array([[-11,  30,  31,   8,   9,  17,  -2,  24,  21, -10,  48],
       [  4,  -7, -10, -20,  25,  -6, -49,  27,   4,  40,  17],
       [ 19, -17,  -9,   3, -21,  13,   5,  -5, -19, -43, -53],
       [-18, -16, -13,  12, -48,   7,  24, -26, -23, -28, -56],
       [-42,  22, -10,  21, -19,  15,  34,  -3,  -7, -22,  14],
       [  2,  -9,  -4, -20,  22,  -1, -45,  36,   6,  45,  24],
       [  3,  -8,  -6, -20,  23,  -3, -47,  33,   5,  44,  21],
       [-15, -16, -13,  11, -48,   7,  21, -26, -23, -31, -58],
       [ 11,   0, -18, -19,  31, -17, -52,   5,   3,  30,   6],
       [ 21, -17,  -7,   2, -16,  12,   8,  -2, -17, -38, -46],
       [ -2,   0,  33, -10,  14,  12, -20,  47,  21,  37,  50],
       [-14,  33,  26,  10,   7,  17,   2,  20,  18, -17,  46]]) out 26

array([[ 28, -39,  24,   4,  15, -20,  36,  -8,  11,  19, -29,   1, -55,
        -18,  29],
       [ 22,  29,  30, -35, -19,  11, -26, -16, -12, -41,  20, -16,  28,
         29, -15],
       [-24,  30, -14,  -9, -13,  13, -36,  14,  -7, -14,  36,   2,  54,
         25, -22],
       [-26, -25, -23,  31,  23, -17,  17,  17,   7,  46, -26,  12, -25,
        -27,  14],
       [ 36, -21,  -1, -23, -35, -21, -40,  14, -11, -26, -31, -28, -22,
        -20,   3],
       [-23, -28, -24,  36,  27, -24,  19,  18,  10,  47, -19,  11, -28,
        -25,  15],
       [  8, -30,  27, -15,  37, -28,   1, -11,  29, -61,   7,  -6,  -6,
          3, -10],
       [ 53,  25,  -8, -19, -38,  12, -32,  -8, -44, -16,   9, -19, -11,
         -1,   1],
       [-39,  14,  15,  31,  32,  30,  32, -19,  13,  24,  30,  31,  18,
         16,  -7],
       [ 29, -42,   8,   7,  16, -15,  28,  -9,  11,  26, -24,  -6, -55,
        -15,  24],
       [  5,  35,  43, -22, -29,  31,  27, -26,   2,   7,  -5, -18,  21,
         28,  12],
       [ 57,   6,  -7,   6,  12,  -1,  -6, -26, -29, -25,  42,  10, -42,
        -17,   0]]) out -7

array([[-11,  29,   7, -36,  14, -30,  -3, -24,  12, -32,  19, -22, -12],
       [-13,  24,   9, -42,  11, -36,  -1, -25,   9, -34,  22, -24, -13],
       [ 12,  44,   3,  44,  28,  58, -25,  18,  41,  21, -24,  17,  -5],
       [ -7,  -4,  11, -45,  -2, -51,  21, -19, -13, -27,  35, -18,   3],
       [ 17, -44,  -1,  35, -19,  22,  23,  31, -22,  40,  -4,  29,  26],
       [ 11,  50,   3,  37,  31,  52, -24,  13,  43,  15, -19,  13,  -7],
       [ 11, -49,  -2,  14, -24,  -1,  27,  19, -32,  25,   6,  19,  24],
       [-11,  16,   7, -38,   7, -35,   2, -22,   4, -30,  20, -21,  -9],
       [ 18, -41,  -1,  37, -17,  25,  22,  31, -20,  40,  -5,  30,  26],
       [-12,  26,   9, -39,  13, -34,  -2, -25,  11, -34,  20, -23, -13]]) out 9

array([[-34, -41,   8,  15, -11,  -4, -40, -21,  16,  43, -29, -35,   4,
         -9,  -1,  -9],
       [ 18,  -6,  18,  19,  -4,  27,  -5, -57, -14,  -8,  11, -35, -30,
        -20, -18,   2],
       [-13,  31,  24, -19, -12,  18,  26, -19,  17, -23,   7,   3, -12,
         12, -35,  14],
       [-16, -13, -15,  -9, -43,  23,  -9,  38,  66,  -2, -27, -18, -49,
         37,   1,   5],
       [-12,  -2, -18,  30, -32,  -5, -28,  -3, -37, -34, -20,   2, -28,
          0,  -7, -12],
       [  6,  -2, -45,  22,  29, -22,  32,  10,  12,   3,  -2,  17, -40,
         30, -47,  15],
       [  0,  20,  12,   1,  12,  16, -17, -28,  30,  46,  17,   3,  -2,
         10, -17, -18],
       [ 24,  32, -16,  43,  30,  26,  25, -28,  26, -11,  28,   6,  -6,
        -13,  -6,   5],
       [ 18, -17,  34, -10,  27, -11,   4,  39,  29,  22, -17,   6,  12,
         12,  29,  22],
       [-25, -23, -14,  16,  -4, -12,  17,   4,  -3,  10, -28,   5,  20,
         12,  -3,  12]]) out -14

array([[ -3, -30, -60, -42, -10, -62, -42, -24],
       [-42, -48,  14,  13,  20,  45,  20,  28],
       [-61, -15,  44, -32,  58,  52,  60,   1],
       [ 12, -56,  13,  13, -34, -45,  14,  11],
       [-37,  49, -59, -47, -42,  -2,  63,  63],
       [ 47, -18, -19,   9, -29, -56,   3,  50],
       [-55,  27, -41, -54,  58,  52,  26,  40],
       [-15,  21, -18,  54, -13,  29,  -8, -15],
       [ 20, -56,  41,  58,  45,  16, -40,  -1],
       [-22,  52,  -4,  17,  58,  32, -12,  32],
       [ 13,  52,  52,  -1,  11, -41,   9,  17]]) out 52
---
[[-31 -12  23  36  57  45]
 [-23  -7   3   4  39  41]
 [ 38 -32 -51 -37   1   2]] → 2

[[  3  24 -43 -31  14]
 [ 62  46 -16 -41  -1]
 [-40  -4 -19 -35  17]] → 17

[[  3 -20  10   6]
 [-17  15  -9 -66]
 [-26   3  -9 -41]] → -41

[[ 53  30   8 -41 -57 -47  16]
 [-47 -16  11  50  56  38 -19]
 [-26  11  46  56  44  13 -21]] → -21

[[  0 -44  32  60 -19 -22  25]
 [  4   7 -31  -6  41   4 -53]
 [  3 -44   4  45  13 -13 -18]] → -18

[[-13 -60 -34 -45]
 [ 50 -22 -56 -26]
 [-30  28 -23  20]] → 20
---
[[21  2  9 38]
 [24 23 51 -1]] ans = 21, -1

[ 62   5  -1 -26] ans = 62, -26

[[ -8 -28 -14 -62  38 -32  22]
 [-14   1  43 -42  12   4   7]
 [-14  -2  41 -48  16   0   9]] ans = -8, 9

[ 35  59 -59   3  70] ans = 35, 70

[-61   4 -21 -20 -37 -18   7] ans = -61, 7

[-66  -3  18  27] ans = -66, 27

[-5  3 24 52  0 31] ans = -5, 31
